cols: Y S X E Q T M D H
 .11  .49  .09 -.08 -.46  .32 -.41  .12 -.24 -> veri
 .09  .28  .48 -.23 -.16 -.28  .11 -.62  .21 -> lari
 .14  .82 -.14  .32  .18  .01  .28 -.34 -.19 -> labu
 .14  .19  .12  .50  .14 -.17  .08 -.26  .17 -> vodid
down: .09 .48
X
down:  .21 -.19  .17
H
down: .09 .14 .14
Y
down: -.19  .17
H
down: -.28  .01
T

cols: L Z V U
-.82 -.73 -.30  .16  buru
-.04  .09  .64  .16  lik
-.04  .09  .64 -.47  daz
-.29 -.73 -.30  .16  dinip
-.31 -.31  .30  .24  zitat
-.31  .27  .30  .24  voses
down: -.30  .30  .30
V
down: .09 .09
Z
down:  .16  .16 -.47  .16  .24
U
down: .64 .64
V
down: -.04 -.04 -.29 -.31
L
down: -.31 -.31
L

cols: W A K J R F P
 .73  .12  .94 -.22 -.44  .49 -.08 : nufig
 .14  .02  .36 -.01  .07 -.08 -.06 : pip
-.22 -.06 -.10  .00  .05 -.06 -.06 : nesas
 .19  .02 -.23  .03 -.01  .05 -.02 : Bokip
-.22 -.06 -.10  .00  .13 -.15 -.07 : mulu
down: -.02 -.07
P
down:  .36 -.10 -.23
K
down: .73 .14
W
down:  .94  .36 -.10 -.23
K
down: -.06  .05
F
down:  .14 -.22  .19 -.22
W

cols: Suk veraz nesid fesu sebo davuv kupa
-.17  .01 -.07  .43 -.07 -.10 -.36 : makod
-.31  .28 -.17  .89 -.02 -.15 -.34 : biz
-.66 -.14  .18 -.01  .22 -.73 -.05 : boze
 .37  .02  .00 -.36 -.02  .34  .29 : bese
-.73 -.13  .20  .01  .24 -.81 -.05 : ziv
down:  .89 -.01
fesu
down: -.17 -.31 -.66
Suk
down: -.15 -.73
davuv
down: -.10 -.15 -.73  .34
davuv
down:  .02 -.13
veraz

cols: nukoz tok madin bizo sebi lon
-.40  .15 -.34 -.01 -.33 -.23 -> Dos
 .23 -.03 -.14 -.15  .76  .27 -> Mameb
 .18  .05  .64  .09 -.44 -.27 -> vupa
-.17  .29 -.64  .19 -.29  .35 -> pimed
down:  .15 -.03  .05
tok
down:  .27 -.27
lon
down: -.01 -.15
bizo
down: -.34 -.14
madin
down: .23 .18
nukoz

cols: gudu kova Tun Naz meraz rali bikeb
 .20 -.23 -.19 -.21 -.84  .66 -.77  bos
-.38  .54  .62  .68 -.07  .68 -.53  biti
 .51 -.38 -.49 -.66 -.55  .53 -.63  lapuz
down:  .20 -.38
gudu
down: -.38  .51
gudu

cols: fisut pigob mok Gopas sasi vazi nor libuk Mep vugev
 .60 -.14  .00 -.31 -.33 -.38  .40  .57  .20  .57 -> fofeb
-.36  .47  .28 -.22 -.33 -.55  .73 -.38  .22  .32 -> Pif
-.14 -.16  .68  .13  .43  .72 -.16 -.33  .02  .00 -> sodan
 .08 -.23  .03 -.41 -.33 -.31  .27  .48  .22  .60 -> kif
 .13  .51  .30 -.29 -.33 -.56  .59 -.37  .26  .24 -> kebi
-.04  .63  .30 -.32 -.34 -.56  .61 -.30 -.39 -.01 -> tofi
-.95 -.25  .72  .05 -.04  .75 -.12 -.28 -.37  .01 -> Sibon
 .17  .71  .21 -.23 -.33 -.51  .59 -.30  .27  .24 -> Masi
-.04  .63  .30 -.32 -.34 -.56  .61 -.30  .28  .22 -> Mim
 .17  .71  .21 -.23 -.33 -.51  .60 -.42  .32  .17 -> seper
 .88  .67  .30 -.23 -.33 -.58  .46 -.30  .22  .28 -> fopav
down: .68 .03
mok
down: .60 .24
vugev
down:  .51  .63 -.25  .71  .63
pigob
down:  .60 -.36 -.14  .08  .13 -.04
fisut
down: -.14  .08  .13 -.04 -.95  .17 -.04  .17  .88
fisut

cols: C G B N
 .22 -.49  .24 -.32 = ninu
 .22 -.49  .59 -.23 = lel
 .22 -.49  .59 -.27 = vodi
q:  .22 -.49  .24 -.32
ninu
down: -.23 -.27
N
q:  .22 -.49  .59 -.27
vodi
down: -.32 -.23
N
down: .24 .59
B
q:  .22 -.49  .59 -.23
lel

cols: kag Kido dalok kiv bazon
 .18  .08  .24 -.18  .23 : Sed
-.35 -.26  .03 -.27  .33 : vub
-.23  .18  .11 -.15  .40 : fuze
 .05  .02 -.07  .01  .05 : Sipiz
 .32  .29  .46 -.15  .19 : fibiv
 .48  .47  .62 -.40  .42 : lefer
-.34  .76  .77 -.73  .73 : Debi
 .39  .47 -.03  .45 -.49 : vafol
 .32  .29  .46 -.16  .17 : Vefo
 .09  .04  .46 -.17  .23 : zada
-.44 -.73  .76 -.58  .52 : fazi
down:  .08 -.26  .18  .02  .29  .47  .76
Kido
down: .02 .29 .47 .76 .47 .29
Kido
down:  .33  .40  .05  .19  .42  .73 -.49
bazon
down:  .05  .32  .48 -.34  .39
kag
down:  .32  .48 -.34  .39  .32  .09 -.44
kag

cols: Fer zerod Dulen sosam Derip vek rekar pez
 .07 -.03  .19 -.48 -.28  .39  .11  .33  desu
 .14  .14  .33 -.26  .13 -.14  .12 -.33  tepaf
 .25  .23  .14 -.31  .09 -.23  .19 -.26  Veb
-.29 -.22  .06 -.62  .08  .83  .13  .51  vuf
 .23  .12 -.19 -.50  .26  .10  .13  .09  Biku
-.54 -.20 -.52  .24 -.15  .04 -.23  .06  muku
 .35  .04  .39 -.32  .42  .14  .29  .07  bobis
down: -.62 -.50
sosam
down: -.29  .23 -.54
Fer

cols: riko dasa meba vol
-.04  .07 -.04 -.14  tet
-.30 -.43 -.30 -.06  boten
 .05  .25  .05 -.30  fulu
 .21 -.35  .21 -.84  Tabok
down:  .07 -.43  .25
dasa
down: -.06 -.30
vol

cols: ludin Raz tufe duse Fod Vosa Maso
 .68  .59  .01 -.01  .84 -.52 -.04  pegab
-.73 -.02 -.12  .75 -.08 -.43 -.01  Pesim
 .18  .21  .82 -.59  .25 -.16  .76  Mibo
down: -.01  .75
duse
down: -.02  .21
Raz
down: -.01  .76
Maso
down:  .75 -.59
duse

cols: Zalu Rova bika biv
.12 .28 .13 .12 : teru
-.70 -.61 -.60 -.62 : fim
-.20 -.42 -.11 -.15 : givu
-.30 -.33 -.21 -.27 : bok
-.19  .24 -.06 -.12 : katov
down:  .13 -.60
bika
down: -.27 -.12
biv
down:  .12 -.70 -.20 -.30
Zalu
down: -.30 -.19
Zalu

cols: pav lor loman sobo Noz laz lesuf seb
-.22  .07 -.04 -.49 -.57 -.37 -.54 -.04 : tovi
 .07 -.67 -.46 -.70 -.32 -.37 -.09 -.32 : pipu
-.38  .21  .02  .21  .16  .11 -.44  .47 : bagi
-.52 -.28  .07 -.28  .13  .07 -.74 -.27 : kez
down: -.49 -.70
sobo
down: -.57 -.32  .16
Noz

cols: dol zaso mas dep zepiz zib mena Nibuf fuda fosa
-.10  .03 -.01  .12  .11  .29  .09 -.27  .46 -.22 : Devak
 .07  .42  .16 -.05 -.29 -.44 -.12 -.09 -.32 -.44 : nusev
 .65  .23  .28 -.17 -.44  .00 -.61  .32 -.73 -.25 : lugiv
-.44 -.21 -.31  .28  .33 -.34  .41 -.20  .18  .27 : zem
-.52 -.90 -.75  .63  .85  .21  .58 -.22  .63  .85 : favo
 .58 -.04  .32 -.63 -.09  .70 -.52  .70 -.23  .14 : zos
-.65 -.10 -.34  .45  .30 -.26  .64 -.69  .60 -.11 : Safon
 .53 -.15 -.04  .10 -.32 -.10 -.32  .20 -.80  .09 : paluz
down:  .03  .42  .23 -.21 -.90 -.04 -.10
zaso
down: -.73  .18
fuda
down: -.09  .32 -.20 -.22  .70 -.69
Nibuf
down: -.22 -.44 -.25  .27
fosa
down:  .46 -.32 -.73  .18  .63
fuda
down:  .28  .63 -.63
dep
down:  .64 -.32
mena

cols: nas dobib fopo buful sez Megus sape nirov
 .11  .11 -.05  .18 -.49 -.56 -.43 -.25 : Lasev
-.16  .08 -.23 -.36  .66  .27  .57  .02 : rab
 .13  .03  .10 -.12  .38  .88  .33  .44 : Menib
down: -.49  .66
sez
down: -.05 -.23
fopo
down: -.43  .57
sape

cols: sog per Teb zuze
 .10  .00 -.04 -.16 = Rafof
 .04  .07 -.04 -.11 = Pido
-.28 -.11 -.14  .07 = Pelif
-.85 -.14 -.04  .07 = goge
.21 .00 .06 .18 = nugu
-.85 -.14  .12  .07 = zipid
-.04  .00 -.07  .18 = pusum
-.11  .11 -.01 -.05 = fum
down: .10 .04
sog
down: -.16 -.11  .07  .07
zuze
down: .07 .18 .07 .18
zuze

cols: kugar bomar Fefe tivub Danan buk Gev
-.21  .24  .00  .92  .22 -.21 -.61 = Vug
-.08  .34  .27 -.58  .00  .49  .28 = fifer
-.22 -.04  .07  .00 -.41  .23 -.13 = vegez
down: -.58  .00
tivub
down: .00 .27
Fefe
down: -.08 -.22
kugar
down: -.21 -.08
kugar
down: .24 .34
bomar
down: -.21  .49
buk

cols: puven fuvab Vusok robag Tek gimit ged toge
 .18  .08  .27 -.13  .17 -.08 -.19 -.26 : Sipaz
 .18  .08  .27 -.13  .17 -.08 -.33 -.28 : mika
-.37 -.02 -.12  .45  .30  .34  .29  .37 : Tole
 .03  .08  .20 -.01  .06 -.18  .01 -.10 : gel
-.44  .04 -.08  .03 -.15 -.25 -.07  .18 : seme
 .01  .13 -.35 -.21  .01  .09  .08 -.52 : Kepig
 .07 -.12 -.07  .26  .14 -.01 -.48  .08 : dotog
 .07 -.12 -.07  .26  .14 -.01 -.19  .08 : Poz
 .25 -.49 -.19 -.61 -.59 -.73  .13  .38 : bima
down: -.12  .20 -.08 -.35
Vusok
down: -.07  .08
ged
down:  .13 -.12 -.12
fuvab
down:  .29  .01 -.07  .08 -.48 -.19
ged
down:  .37 -.10  .18 -.52  .08  .08
toge
down:  .08  .04  .13 -.12
fuvab

cols: nedes voso tuz meni Selig
 .51 -.46  .26  .24 -.49 -> perur
 .79 -.56 -.27 -.03 -.49 -> vezu
 .58 -.56 -.53 -.31 -.39 -> vovi
 .51 -.56 -.53 -.38 -.29 -> ganef
down: .79 .58 .51
nedes
down: -.39 -.29
Selig
down:  .26 -.27 -.53
tuz
down:  .24 -.03
meni
down: -.27 -.53 -.53
tuz

cols: Lomed deso lol Piz pubo
-.88  .30 -.61 -.21  .66  Kesez
-.87 -.64  .27  .41 -.42  masu
-.69 -.10 -.29  .03  .23  Dafub
 .87 -.28 -.42 -.01  .28  fepug
-.87  .32 -.61 -.21  .65  Toba
 .88 -.28 -.42 -.02  .28  zati
down: -.28  .32
deso
down: -.42 -.61 -.42
lol
down: -.42  .23  .28  .65
pubo

cols: fopu kufur bev miral
-.05 -.07  .07  .13  gozib
 .75  .75 -.66 -.72  Vufut
-.16 -.13  .17  .15  Pel
-.05  .03  .07  .06  Poro
-.53 -.57  .55  .51  kizo
-.12 -.05  .09  .15  Falap
-.11 -.07  .00  .20  zozos
-.07 -.05  .00  .11  Ziza
-.11 -.07  .07  .13  tif
down:  .03 -.57 -.05
kufur
down:  .07 -.66  .17
bev
down:  .03 -.57 -.05 -.07
kufur
down:  .75 -.16 -.05 -.53 -.12
fopu
down:  .75 -.16 -.05 -.53 -.12 -.11 -.07
fopu
down: -.13  .03
kufur

cols: Pev rusas nubu kiruf vovik vog Sisan mizu
 .74  .17  .71  .72 -.42  .71  .77  .65 -> misu
 .69  .65 -.78  .11 -.89  .32  .44  .58 -> Pim
 .87 -.16 -.04  .26  .17 -.42 -.36 -.90 -> kazo
-.38 -.15  .31  .09 -.89 -.18 -.16  .87 -> tesig
-.78 -.56  .69  .53 -.72  .64  .80  .51 -> gidim
-.28 -.72 -.11 -.46  .54  .67  .32 -.10 -> Vilip
 .74  .17  .71  .72 -.42  .71  .30  .65 -> Lipi
-.09  .67  .26  .56 -.51 -.01  .88 -.12 -> Mavab
-.50 -.01  .46 -.28  .57 -.60 -.84  .66 -> nolu
 .03  .64 -.83  .15 -.40  .41  .71 -.44 -> vuna
-.28 -.72 -.11 -.46  .54  .67  .13  .23 -> noson
down: -.89 -.72  .54 -.42 -.51  .57
vovik
down: -.90  .87  .51 -.10  .65 -.12
mizu
down:  .17  .65 -.16 -.15 -.56 -.72  .17  .67 -.01
rusas
down: -.89  .17 -.89 -.72  .54 -.42 -.51  .57
vovik
down:  .71  .32 -.42 -.18  .64  .67  .71 -.01 -.60
vog
down: .17 .65
rusas

cols: fozek Lig Mon Zufif funef
-.31  .21  .52  .18  .21  dide
 .08 -.11  .78  .49 -.17  dila
-.75 -.06  .04 -.36 -.26  giv
down:  .21 -.17
funef
down: .52 .78
Mon
down: -.11 -.06
Lig
down: -.31  .08
fozek
down:  .08 -.75
fozek
down:  .49 -.36
Zufif

cols: Zit Mer Gapak Peki kolin futo
.29 .31 .39 .41 .11 .25 : sata
.53 .38 .26 .23 .04 .31 : kan
.30 .41 .32 .30 .08 .34 : sabev
.11 .76 .12 .07 .04 .64 : Lodu
down: .31 .34
futo
down: .53 .30
Zit
down: .38 .41 .76
Mer
down: .41 .23
Peki
down: .04 .08 .04
kolin

cols: bar Kufel Meza Vav viz
-.14  .55  .20  .04 -.11 : vuza
-.39 -.54  .30  .28 -.29 : zigal
-.28 -.73  .00 -.24 -.61 : mupib
 .40 -.37 -.55  .22  .45 : gakub
-.05 -.47 -.03 -.22  .35 : vibub
-.13 -.54  .47  .03  .44 : nit
-.52 -.21  .48  .02  .42 : lutek
-.14  .12  .25  .15  .46 : moki
down: -.61  .45  .35  .44  .42  .46
viz
down: -.55 -.03  .47
Meza
down:  .28 -.24  .22 -.22  .03  .02
Vav
down: -.03  .47  .48  .25
Meza

cols: moko kudob narev Kemet
-.04  .19  .06  .03  nam
-.28 -.03  .44 -.37  niruf
 .26 -.30  .05  .33  lage
 .21  .12 -.43  .17  karo
 .23 -.36  .03  .07  tano
 .19  .13 -.27  .15  burav
 .13 -.28  .08  .18  Nez
-.23 -.24  .28 -.46  zoz
-.27 -.10  .25 -.24  Tezeg
 .18  .05 -.12  .07  keni
 .70 -.54 -.18  .07  ravab
down:  .05 -.43  .03 -.27  .08  .28  .25 -.12
narev
down: .44 .05
narev

cols: Pivun bel siz Figiz
 .02 -.27 -.83  .08 : zif
 .31 -.03 -.06  .00 : Labo
-.06  .30  .41  .12 : ton
-.06  .30  .41 -.11 : Kige
-.06  .18  .41  .12 : tipu
-.06 -.44 -.81  .44 : Fevit
down: -.03  .30  .30  .18 -.44
bel
down: -.27 -.03  .30
bel
down: -.06  .41  .41
siz

cols: Fasa piv fuf ferun tiz Puro pemo
 .42  .05 -.08 -.05 -.07  .74 -.72  tof
 .42  .05 -.06 -.05 -.07  .74 -.31  Mabe
-.43 -.62 -.15  .02  .05  .14 -.34  Ditos
 .39 -.76  .44 -.68 -.43  .34 -.99  tira
 .42  .05 -.06 -.05 -.07  .74 -.72  Gemum
down:  .05  .05 -.62
piv
down: -.08 -.06 -.15  .44
fuf
down: -.06 -.15
fuf
down:  .05 -.62 -.76  .05
piv
down: .74 .14
Puro
down: -.72 -.31 -.34
pemo

cols: Dab kavu rapul musa Kod Gapot bef
 .09 -.23 -.02 -.41 -.10  .52  .58 -> Bamek
 .27  .04  .00  .10 -.55  .43  .20 -> Voz
 .14  .05  .05 -.95  .02  .12 -.01 -> lobob
 .40  .14  .03 -.75 -.61  .46  .13 -> nirit
-.01  .03 -.11 -.15  .14 -.18 -.13 -> sitaf
down: -.10 -.55
Kod
down: .09 .27 .14 .40
Dab
down: -.55  .02 -.61  .14
Kod
down: .14 .03
kavu
down: -.75 -.15
musa
down: -.41  .10 -.95 -.75
musa
down: .27 .14
Dab

cols: Pazuv gos Sunuz Ves tum
-.57 -.19  .16  .24  .10 = motu
-.39  .50  .71  .61  .72 = Puv
-.68  .04  .40  .38  .43 = bug
 .24  .23 -.47 -.35 -.22 = mab
 .34  .07 -.22 -.11 -.45 = gafin
 .66  .32 -.04 -.21 -.30 = Funat
 .66  .32 -.04 -.21 -.25 = lafa
-.07  .51  .80  .76  .29 = Peve
-.68  .04  .40 -.80  .43 = bedo
 .63  .55  .60  .37 -.33 = mozus
down:  .72  .43 -.22 -.45 -.30 -.25
tum
down:  .10  .72  .43 -.22 -.45
tum
down:  .43 -.22 -.45 -.30 -.25  .29  .43
tum
down: .72 .43
tum
down: -.68  .24  .34  .66
Pazuv
down: -.39 -.68  .24  .34  .66  .66
Pazuv
down:  .10  .72  .43 -.22 -.45 -.30
tum

